Each new row is followed by what is left after taking away its nearest point in the smallest flat space through zero that holds the last named rows
Tiru (2 x 18)
[[  4   7   1   8 -11  -5   6   4  -1   4   1   1 -22  11   5   3  -1  -6]
 [ 23   4  19   2  -5  -8  14   2  -4  -2  -7   3 -16  20   6   1  -9  -3]]
New rows
[ 26  -4  20 -14  18  -6   9   5   8   1 -13   2  -5  14   1 -10 -10  -2] : [ 2 -2 -2 -8 13 -1 -2  7 12  8 -3 -1 -8  1 -1 -8  0 -4]
[ -6  10 -11 -13  -1 -13   9   1   5   5  -8  -1 -24   7   3   5  -7  -3] : [ -6   5  -9 -19   8 -10   6  -2   5   1 -10  -1  -8   0   0   3  -7   2]
[ -1   5 -16 -12  12  15  -3  -9   8  17 -19  -1  16   1  20 -16   0  16] : [  2  10 -15  -7   5  12   1  -6   7  19 -19   0   1   9  23 -14  -1  12]

gurem (4 x 18)
[[ 11  22   4  -1  10  15   0  -4  -5 -14  20  10  14   0 -11  -2 -36   5]
 [  0   4  16  -4  10   0 -12  -8  -1 -11  23   4  33   2  -7 -16 -31   1]
 [ -7  -5   7 -11   6  15  -4 -13  -8  -1  13   1 -23  17  14   5 -14   0]
 [ -3   1  10  -8   7  10  -7  -6  -4  -2  17   1  -1  10   4  -3 -21   2]]
New rows
[ -4   2   6   0   5   9  12  19   2  16   0   4 -12  11 -10  -1 -15  -1] : [-6 -6  5  4  4 -1 13  5  1  5 -6  8 -2  8 -9 -4 -7 -7]
[ 15  -7   9  10   7 -13   2  -5  16  -5   9  13  10   6  -2   4  17   7] : [15 -4  9  7  8 -5  2 -1 15  0 13 12 -1 10  0  8 12 10]

fip (2 x 18)
[[  1  16  -6   1  -4   2  -6 -13   2   9  17   4   5   8  -7  -4   9  -3]
 [ -8  -9   3 -17  -5   2  20  -9   4  -9  -2   3  -4  -5  -3  -2  -2   8]]
New rows
[  6 -12  -7   3  -8  12  19  -1  -9   3   9   6  -4  -4 -12   2   2  -5] : [  9 -11  -7   9  -5  11  12   5 -11   5   7   4  -3  -3 -10   3   1  -8]
[ 13  18 -13  16  -3 -11 -17  -5  -7   9   4   7  13   9  -8 -10   7 -18] : [  6   0  -6   2  -4 -11   3  -3  -5  -4  -9   7   6  -1  -6  -9  -1  -9]

gab (2 x 18)
[[  3 -14   2  12  -5  -4   1   2   9   1 -18   4   0   5  -4   2  -1  -7]
 [  6 -12   6   8   7  -5  -6   2  -6   5 -22  -1   1   1   9  -4  -7  -8]]
New rows
[-11  11  -7 -12  17   2 -13 -10 -13   6   0   1  -1  -8  -1  -4   6   7] : [-11   2  -8  -3   9   0  -9  -9  -1   5  -9   6  -1  -3  -9   0   8   3]
[-12  11 -16   0  -8   7  11  11  17 -13  18   6   3  -5 -18  -1   3   7] : [-5  3 -9  4  5  2  2 13  3 -6 -2  2  4 -7 -3 -8 -6  0]
[  4   3 -12   3  -3   6  18   9  11  -6   3   9  15  14  -5 -11  26   9] : [  7   2  -8   2   7   4  12   9  -1  -2  -4   5  16  11   6 -16  20   7]

mos (2 x 18)
[[ 17  13   9   1  11  17  20  -4  29   1  13  -7 -12   2  -5  18  -2 -20]
 [ 17   8   6   1  11  14  14  -4  25  -2  12  -6 -11   0  -6  13   0 -17]]
New rows
[ -7  12  12   7   1   8   4   8   4   0  13 -10  -5  -7  -8  10  -6  -9] : [-10   4   7   7  -1   2  -6   9  -5  -3  10  -8  -2  -9  -8   2  -4  -2]
[-22  -6 -16   0 -15  -4  13  -1 -20  -5   5   7   6   0 -11 -22   6  20] : [-11   0 -11   1  -8   6  24  -4  -2  -6  13   3  -2   0 -15 -12   6   8]

Gom (4 x 18)
[[-16 -16   7  32   2   4  -7  -5  -7  10 -17   3   6  13  10 -15   7   8]
 [  4   8  14  -5   2  -7   0   1   6   8 -11   3 -12  12   1  10   2   5]
 [ -2  -5 -14  -2  11   3   2  24  -5   3   5   8  -7  12   5  -2  -2  -3]
 [ -7  -2   4  14   5   1   4  18   6  23 -21   5 -21  28   7   1   8  15]]
New rows
[  7   1 -17   1   0  20  12 -17  -7   3  14   0  11  -2   2  -5  10  -2] : [  9   5  -5  -2   5  13   9 -15  -6   7   6   6   4  10   5   2  10  -1]
[  8  11  10   8  10  -7  13   5  15  -3  14  19 -11  18  10   0  -8  -3] : [ 5  8  5 15  2 -2 14 -5 16 -6 17 12 -2  6  7 -7 -7 -1]
[-14  10   6  15  -1  14  -3  10   6   1 -15   2  -4   8   8  -7   6  10] : [ -7  14   4   1   0  11  -4   7   4 -10  -3   2   2  -2   5  -3   1   1]

zetan (3 x 18)
[[-10  -2   7  -3  -8  16  -2  -7   9  -3  -1  -8 -10   7  -1  -2   8   4]
 [ -2 -10  13 -17 -20  24  11  -9  14  -5  -1   0 -10  14   1 -16   5   8]
 [ -6  -5  16 -11 -17  20  10 -14  12 -10   3   2 -13  16  -3 -13  15  10]]
New rows
[ 30  -4   5 -16   3 -16  16   3  -2   3  -4  13  -1   5  -2 -10 -11 -13] : [ 11   2   6  -5   6  -6   0  -2   3   2  -6  -5 -12   5  -5   2   0 -13]
[  1  10  -3  22   8 -26   2   5  -6 -19   5   2   2  -4 -10   8  18   3] : [  3  -3  -3   6  -6  -5   4  10   6 -11  -4  -7   1  -2  -2  -1   3   2]
[ 16 -13  18  -8  12  -7  23   9   8  -1  14   8   6   5  -9   8   3 -16] : [  6 -12  16  -4  13   1  12   9  12   2  10  -5   1   3  -8  15   4 -18]

Nura (4 x 18)
[[ -1  -7  17 -20   0   4   7  -3  20   0  -5  13  -7   8  -6  10  -5  -6]
 [ -7  -3 -11   6  10  -3   3  -3   1  -2 -10  -7  -7  -5   1  16   2  -9]
 [-10  13 -16  23  -6  -9 -15   5 -18   3  14 -12   7 -18  18 -23  -1   9]
 [-18   5  -2   0  -1  -8  -4 -10  12   4  -1   0  -8 -10   6  -1 -10  -8]]
New rows
[  5 -10  -3  14  -4   6   3  21 -15  -2   2  -5   1   0  11  -9  15  11] : [-3 -6  0  5 -6  2  5  1  1  3 -5 -1 -6  3  1 -6  4  0]
[ -4   9  -7  10   0   1  11  -7  -9   7  -1   8  13  10 -19   5  -9  20] : [-13   5  -3   7   3   0  10   2  -2   5   0  11   8   3  -7  10 -10  19]

togaf (4 x 18)
[[ -8   5  -2   0   4  10 -30   3  14  -4  -7 -10   4  11  15   3   7  12]
 [-16 -17  -7   0  11   3   6  16   3  -7  -2   1   2   0   0 -14  -3   5]
 [-14 -16  -9   2   7   3  -3  13   9  -6  -4  -4  -2  10  12 -11   1   7]
 [-23 -15  -7   0  14  12  -8  17  12 -13  -4  -5   5  -2  12  -9  -2  10]]
New rows
[  0   1   9  -1  -6 -10   2 -13  -1  -1  -5  -4 -27  21 -12 -23   7 -21] : [-11   4  13  -3   1   3  -5 -11   4 -11  -4  -6 -18   2  -8 -16   2 -19]
[-12   0 -17  15   7  -4  -1   1  -1  -9  -2  -7   3   5   0   7 -13   9] : [ -5   5 -14  15   3  -7   1  -4  -5  -5  -1  -5   2   4  -5  10 -13   6]
[-20 -20 -15  -3  20  16   1  13  -9 -11  12  -5   6   6 -13   3   0  -2] : [ -3  -7 -11  -1   7  10  -2  -3 -11  -3  14  -7   0  11  -8  15   4  -8]

sevi (5 x 18)
[[  0  -2  -6 -11 -26  -8  11   4   0 -20   5   8   8   4   0 -21   6   0]
 [ -7 -10   2  -7 -14  -8   6   6  -5  -7   3  11   2  -9  -8  -3  16   4]
 [  9  -5  -4  -3 -11   6  10  -2   7  -7  -6  -1   7  12   8 -14 -11   2]
 [  1  34  -8   3  -7  -1 -12  -2   6 -13  10   0   6  21  10 -32 -11  -9]
 [  8   4 -12  -1  -9  -9   4  -3   6 -20   3  -6   2  -1   7   1  -4  -7]]
New rows
[  5  -5  -5 -22  -5 -10   4 -10   0  -7   4 -18  -1   4  -2   8   6 -16] : [ 0 -4  4 -9  0 -2 -7 -8  8  1 -4 -4  2  6 -1  1  9 -7]
[  8 -23   1   0  -2  -3   3  -5 -17   3  10  15  -1 -19   3   0   9  17] : [ 12  -6  -4   4   4  -1  -4  -9 -14   2  13   7  -1  -9  10  -7  -3  10]
[  4  -1  -1   2  16  11   5  10 -23  -8   6   2  15  -6 -10   6  10  -1] : [  8   1  -3   6  14  13   4   8 -16 -13   2   3  18  -1  -4   1   4  -1]

los (2 x 18)
[[  2  12  12  -1  12   1  -2  12  25 -23  -3 -21  -1  -6  17   5   0  -4]
 [ 28   4  -7  17 -11   4   8   7  -6  25  31   8  15  -9  -3 -18   2   4]]
New rows
[  7   3  -8   2  -7   4   1 -12   0  16  18   3   3   1 -19  -6   2   0] : [ -1   5  -2  -4   0   3  -2 -11   9   1   8  -6  -2   2 -13   1   1  -2]
[ 1 -3  6  0 10  0 19 -2 -9  4 26 15  9 14 -4 12  8  4] : [-4 -1 10 -3 14 -1 17 -1 -3 -5 20  9  6 14  0 16  8  2]
[ 13   4   5  15  -9   0   2  11   1  24  23  12  11  -5   6 -14 -15  -9] : [ -7   0   9   3  -2  -3  -4   5   3   8   1   8   0   2   7  -2 -16 -12]

bipev (3 x 18)
[[-15  17  -5  -6  -8  17 -14 -11 -12  -8   3 -17 -14   4  -1  11   0  11]
 [ 15   1  17  10  15  10   7 -17  12   2  -6  21  22  -1   1  -9   1  -9]
 [  8   4  11   6   8   9   3 -13   7   1  -4  11  12   1   0  -5   0  -4]]
New rows
[  4 -21 -10   8  -1   1 -10  16   2 -11  -5  -2  -5  -2   8   3   6  -3] : [  6 -10  -3  11  -3   9 -10   6   7  -8  -9  -3  -5   5   5  -1   2  -1]
[  3  -8   4  13 -15  20  -5 -15   5  -3  26  -3  11  -1 -17   1   5  -5] : [  3 -14   0  12 -19  10  -2  -4   6   0  27  -5   7  -1 -18   0   4  -5]
[-15 -25   7   8  -7  -8 -12   5   6  -4  -7  -6   7 -10  -4  -4  -9 -14] : [-16 -16  10   9  -9   0 -14  -3   7  -4  -9  -9   5  -6  -6  -4 -11 -11]

vezef (5 x 18)
[[-19  13  -1   2   7  -3   5   5  -9  -3  -9  -5  -4   7 -12  -3  -1  -1]
 [-14   7   4   6   6  -2   3   5  -8  -5   5  -8  -2   7 -10 -14  -1  -1]
 [-14   9   0   1  16 -18   0   2  -9  -5  -8 -12   0   6 -18  -8  -5 -11]
 [-19  10   3  12  14  -8   2   6  -9  -7   6 -10   0  11 -17 -19  -1  -5]
 [-17   9   4  -6   0   0   7   6 -13  -3  -4 -12  -9   4  -8  -7  -4   1]]
New rows
[ 12   0  -7  -9   7 -20  -2   4   8  10 -14  -1  13  -8   6  -1   4 -24] : [  0   6  -2  -3  -3  -1   5  11   3   8  -4   0   7  -3   9 -10   8 -11]
[ 1  4 -2 19 16 -5  1  0 14  2  8 11 13 11  4 -6 18 10] : [ 1  2  3 -5  6 -7  6  0  4  3 -1 -3  2  4  7 -2  9 10]
[ -1   0  -3  -7  -1  -1   6 -16 -11  -2   8 -16 -13  -9  -1  -8  -5 -11] : [  0   5  -6   3   0   5   4 -18  -4  -3   3  -1  -5  -7   0  -2   1  -7]

zotez (3 x 18)
[[  5   5  19  28   7  12  -6  -3   7   9 -12   5   1  -7  12  -3 -30  -4]
 [-13   8 -13 -15  -5   4   5 -10 -11  -5 -19   6  -2 -17  12 -11  20   4]
 [ -3   8   4   7   1   9   0  -6  -2   3 -16   4  -3 -12  15  -9  -3   2]]
New rows
[ -9 -21  -2   5  -7   9 -19   1   2 -14   4  -4  19  12 -12  16  -9   9] : [ -8 -13   0   5  -8  15 -16   0   0 -11  -4  -8   9   7   3   5   2  17]
[ -5   8  -4 -17  12 -19  25  -4  15   1   2   2  10 -19  11   6  14   4] : [  1   7   5  -6  15 -18  22  -1  20   5   6   1  10 -15  10   9   1   2]

Rop (4 x 18)
[[ 10 -25  -6   7   3  11  -1   2   7  14  14  -7   5 -18   6  -5  -3  -7]
 [-10 -12  -4  25 -13  -6  -5   1  -8 -17  13  -9  -2  -2 -16 -14   0 -14]
 [  0 -16  -8  16  -1   1   3   6   5   2  17 -10   4 -15  -9 -17   6   1]
 [-10  -7   7  11 -10 -10   1 -11  -3   0   2  -3   0  -6  -9  -6   4   0]]
New rows
[-12  11   8   0  -3 -10   0 -18   2  -9 -14   6   3  -3 -10   4  -5  12] : [ -1   1  -3   2   4   3  -3  -6   6  -8  -4   2   5  -7  -4   2 -10   4]
[ -9  18  12   0   4  -6  -2 -19  -9  -5  14  16   4  -4 -23   5  -9  17] : [  2   8   4   0  10   6  -6 -11  -6  -2  21  14   5  -7 -15   6 -15   8]

Nub (5 x 18)
[[-26   3  -9  27   1 -13 -10  -5  11  -7  10  -7  -1   7  -2  16  -7   4]
 [ 10  18 -29 -11   0  -8   2   1  24 -17   4   2 -12  19 -12   6 -15 -11]
 [ 20 -10  17  12  18  24 -14   0 -27   8   0  12  11  -4 -10  11   8  -2]
 [ -8  -5 -31  -5   1 -11 -12   7  15   3  -6   4   8  20  21  10   2  -4]
 [ -4   7  -3  -5  -7  -4   7  -3  13  -7   9  -2  -9  -2  -7  -6 -13   3]]
New rows
[ 17  11 -12  -2  -3  11   8   2  14  -3   3  19 -13  -8  -1  18   0  11] : [  6   7  -4   5  -5   5   9   2   8   1  -3  12 -10 -13   7  17  10  13]
[  2   1   8  -6  -7   0  -3  11   0   9   3  -1  18 -12  18   1  12  17] : [ 8 13  3 -1 -4 -2 -2  9  5 -2  6 -3 10 -6  3  8  6 11]
